Here is a tiny trained network, its code and every weight. The questions are about switching its units off for an input and a target symbol, where a switched-off unit gives its printed mean instead of its output.

import numpy as np


def w(rows, s, z=0):
    codes = np.array(rows[::2]) - 128.0
    scale = np.full(codes.shape[1], s)
    scale[-1] = z or s
    return codes * scale


def norm(h):
    return h / np.sqrt((h * h).mean(-1, keepdims=True) + 1e-5)


def f(y):
    return np.maximum(y, 0)


def softmax(a):
    e = np.exp(a - a.max(-1, keepdims=True))
    return e / e.sum(-1, keepdims=True)


def log_softmax(a):
    a = a - a.max(-1, keepdims=True)
    return a - np.log(np.exp(a).sum(-1, keepdims=True))


def net(x, mask):
    ids = ['ΓΛΞΨαβζθμστω'.index(c) for c in x.split()]
    T = len(ids)
    res = E[ids] + P[:T]
    u = 0
    for l in range(2):
        r = norm(res)
        for j in range(3):
            rows = slice(4 * j, 4 * j + 4)
            q, k, v = (r @ M[l][rows].T for M in (Q, K, V))
            z = softmax(np.where(np.tri(T) > 0, q @ k.T / 4**0.5, -1e9)) @ v
            o = O[l][rows]
            res = res + np.where(mask[u + j], z, o[:, -1]) @ o[:, :-1]
        u += 3
        y = f(norm(res) @ A[l][:, :-1].T + A[l][:, -1])
        res = res + np.where(mask[u : u + 4], y, B[l][:, -1]) @ B[l][:, :-1]
        u += 4
    return log_softmax(norm(res)[-1] @ U[:, :-1].T + U[:, -1])


Q, K, V, O, A, B = {}, {}, {}, {}, {}, {}
E = w([
[169,191,219,228],'Γ',
[128,189,184,199],'Λ',
[174,142,30,165],'Ξ',
[113,199,64,98],'Ψ',
[119,163,184,186],'α',
[206,143,110,153],'β',
[112,26,60,147],'ζ',
[192,219,79,85],'θ',
[203,204,118,116],'μ',
[2,106,155,122],'σ',
[200,195,130,144],'τ',
[157,152,79,75],'ω',
],0.015)
P = w([
[130,93,157,76],'0',
[151,45,28,254],'1',
[98,209,56,156],'2',
[124,111,130,152],'3',
[156,240,202,165],'4',
[120,160,115,172],'5',
[89,149,89,114],'6',
[104,138,94,130],'7',
[122,123,72,187],'8',
[134,144,130,157],'9',
[149,169,187,149],'10',
],0.0083)
Q[0] = w([
[178,217,16,114],'L0H1',
[70,88,173,122],'L0H1',
[70,133,75,150],'L0H1',
[150,2,113,89],'L0H1',
[100,79,142,94],'L0H2',
[35,120,148,226],'L0H2',
[141,79,149,117],'L0H2',
[121,35,159,198],'L0H2',
[57,159,91,116],'L0H3',
[121,141,119,82],'L0H3',
[32,120,206,111],'L0H3',
[214,51,35,115],'L0H3',
],0.0088)
K[0] = w([
[121,120,172,28],'L0H1',
[70,136,136,185],'L0H1',
[10,81,63,116],'L0H1',
[121,104,32,166],'L0H1',
[112,99,138,196],'L0H2',
[49,114,114,153],'L0H2',
[67,176,137,219],'L0H2',
[79,83,155,126],'L0H2',
[182,127,128,126],'L0H3',
[180,74,123,152],'L0H3',
[118,114,70,198],'L0H3',
[86,103,153,53],'L0H3',
],0.011)
V[0] = w([
[128,158,93,254],'L0H1',
[173,127,178,102],'L0H1',
[211,118,243,184],'L0H1',
[98,108,189,91],'L0H1',
[170,72,103,32],'L0H2',
[129,137,184,83],'L0H2',
[143,193,85,173],'L0H2',
[236,160,137,139],'L0H2',
[249,85,146,106],'L0H3',
[81,152,71,84],'L0H3',
[184,102,210,126],'L0H3',
[97,116,172,174],'L0H3',
],0.0088)
O[0] = w([
[16,204,28,86,152],'L0H1',
[151,61,118,165,121],'L0H1',
[60,80,15,89,73],'L0H1',
[213,1,207,125,78],'L0H1',
[204,97,121,167,106],'L0H2',
[102,102,188,128,92],'L0H2',
[183,132,97,172,253],'L0H2',
[209,19,97,186,211],'L0H2',
[113,31,159,179,115],'L0H3',
[98,185,149,134,171],'L0H3',
[95,42,127,71,64],'L0H3',
[167,101,118,30,74],'L0H3',
],0.0064,0.0049)
A[0] = w([
[153,209,57,193,117],'L0N1',
[170,244,118,145,75],'L0N2',
[89,151,206,37,57],'L0N3',
[2,170,197,200,254],'L0N4',
],0.0076,0.0034)
B[0] = w([
[99,45,67,2,254],'L0N1',
[161,90,104,92,218],'L0N2',
[47,113,211,173,145],'L0N3',
[74,250,42,244,205],'L0N4',
],0.006,0.0089)
Q[1] = w([
[161,67,22,57],'L1H1',
[25,90,140,163],'L1H1',
[9,94,182,125],'L1H1',
[63,163,130,140],'L1H1',
[90,90,93,145],'L1H2',
[86,168,113,94],'L1H2',
[97,121,60,75],'L1H2',
[162,93,222,143],'L1H2',
[179,106,153,95],'L1H3',
[156,150,48,125],'L1H3',
[73,111,161,173],'L1H3',
[98,93,200,171],'L1H3',
],0.011)
K[1] = w([
[183,86,255,34],'L1H1',
[184,244,99,139],'L1H1',
[151,95,41,165],'L1H1',
[84,223,51,95],'L1H1',
[58,81,202,171],'L1H2',
[89,122,15,155],'L1H2',
[57,219,117,155],'L1H2',
[212,171,118,77],'L1H2',
[166,132,88,154],'L1H3',
[174,81,175,171],'L1H3',
[99,228,163,106],'L1H3',
[124,191,149,22],'L1H3',
],0.01)
V[1] = w([
[179,160,110,91],'L1H1',
[48,68,8,170],'L1H1',
[186,212,47,201],'L1H1',
[142,91,107,236],'L1H1',
[105,51,95,148],'L1H2',
[97,144,181,165],'L1H2',
[81,130,96,101],'L1H2',
[126,103,102,83],'L1H2',
[76,203,105,137],'L1H3',
[170,248,179,171],'L1H3',
[87,233,98,186],'L1H3',
[112,111,254,165],'L1H3',
],0.01)
O[1] = w([
[110,192,88,123,140],'L1H1',
[2,64,57,55,179],'L1H1',
[96,175,38,212,215],'L1H1',
[135,60,46,160,159],'L1H1',
[191,80,123,63,125],'L1H2',
[144,136,158,165,116],'L1H2',
[126,135,168,68,154],'L1H2',
[136,123,121,54,116],'L1H2',
[91,147,207,171,130],'L1H3',
[141,222,101,184,128],'L1H3',
[81,199,125,145,163],'L1H3',
[212,144,104,185,2],'L1H3',
],0.0084,0.0077)
A[1] = w([
[114,212,3,92,36],'L1N1',
[129,148,203,2,124],'L1N2',
[23,201,142,167,253],'L1N3',
[191,203,135,208,199],'L1N4',
],0.0079,0.0046)
B[1] = w([
[157,140,75,166,214],'L1N1',
[131,158,201,123,169],'L1N2',
[40,255,129,160,254],'L1N3',
[113,145,232,100,217],'L1N4',
],0.0099,0.0075)
U = w([
[118,86,90,100,86],'Γ',
[80,76,166,49,56],'Λ',
[116,39,58,94,7],'Ξ',
[167,82,119,108,6],'Ψ',
[129,65,136,97,35],'α',
[211,137,128,203,15],'β',
[71,91,101,3,2],'ζ',
[78,189,33,156,122],'θ',
[228,199,243,48,203],'μ',
[34,229,190,204,236],'σ',
[82,88,101,183,121],'τ',
[223,170,1,195,194],'ω',
],0.0082,0.0035)

Each question gives the input, a string of symbols that net reads in full, and the target symbol t.
The units are the heads (4 rows each of Q, K, V and O) and the neurons (one row each of A and B). Each row of codes is followed by its name. A weight is (code - 128) times the scale printed after its matrix; where a second scale follows, it is the last column's (O, A, B and U).
mask holds one flag per unit, layer by layer, with each layer's heads first. A switched-off unit (its flag False) gives its mean, the last column of its rows in O or B, instead of its output. The means were averaged over made-up inputs and are rounded, as every weight is.
A unit's drop is (log p(t) with every unit on - log p(t) with that unit switched off) / (log p(t) with every unit on - log p(t) with every unit switched off).
The circuit of an input: a set's keep is (log p(t) with only the set's units on - log p(t) with every unit switched off) / (log p(t) with every unit on - log p(t) with every unit switched off). Starting from the 12 units with the biggest drops (on a tie, the unit counted first), units are removed one at a time, each time the one whose removal leaves the highest keep (on an exact tie, the one counted first), for as long as the keep stays at least 0.8.
circuit, biggest first: the units of the circuit, biggest drop first
top k neurons: the k neurons with the biggest drops, biggest first
which heads matter: for each layer, one digit per head in row order, 1 if its drop is at least 0.15 and else 0, layers parted by /
drop when u is switched off: that unit's drop, to one decimal
input β σ Λ θ Λ, target θ: which heads matter => 101 / 000
input θ α σ Γ μ σ τ Λ ζ ω, target ω: top 2 neurons => (L0N4; L0N1)
input σ Ξ Ξ Ξ β θ β, target μ: which heads matter => 101 / 100
input σ σ Ψ, target μ: circuit, biggest first => (L0H1; L1H1)
input θ Λ μ θ β μ, target ω: circuit, biggest first => (L0H2; L0N4; L1N3)
input ω Γ Λ, target ω: which heads matter => 001 / 101
input θ σ ω θ θ Ψ θ ζ σ θ Ξ, target ω: circuit, biggest first => (L0H2; L0N4; L0H1; L1N3)
input σ θ θ σ θ α Ξ σ τ θ β, target μ: which heads matter => 001 / 100
input θ ω θ θ θ θ Λ Ψ, target ω: which heads matter => 110 / 101
input θ Γ θ τ, target ω: which heads matter => 010 / 000
input Λ θ θ σ θ θ θ, target ζ: which heads matter => 101 / 100
input θ θ τ, target ω: circuit, biggest first => (L0H2; L0H1; L0N4; L1N3)
input ω θ ζ, target ω: which heads matter => 100 / 001
input σ σ θ θ Ξ Ψ Ξ σ μ, target μ: circuit, biggest first => (L1H1; L0H1)
input σ θ θ Γ Ξ σ Ξ σ ζ, target σ: circuit, biggest first => (L0H2; L1H3)
input ζ Ψ ζ β θ θ Γ θ θ θ Γ, target θ: which heads matter => 100 / 000
input Λ σ θ θ α θ ω, target ζ: which heads matter => 101 / 000
input θ Ξ Ψ, target ω: which heads matter => 110 / 100
input θ τ σ Λ τ σ θ θ Ξ θ Ξ, target ω: drop when L0H2 is switched off => 0.4
input σ ω σ Λ θ Ψ, target μ: drop when L0H3 is switched off => 0.1
input σ σ θ σ σ Γ Ξ θ, target μ: drop when L1H1 is switched off => 0.9
input Λ μ σ Λ Ξ, target ζ: drop when L0H1 is switched off => 0.3
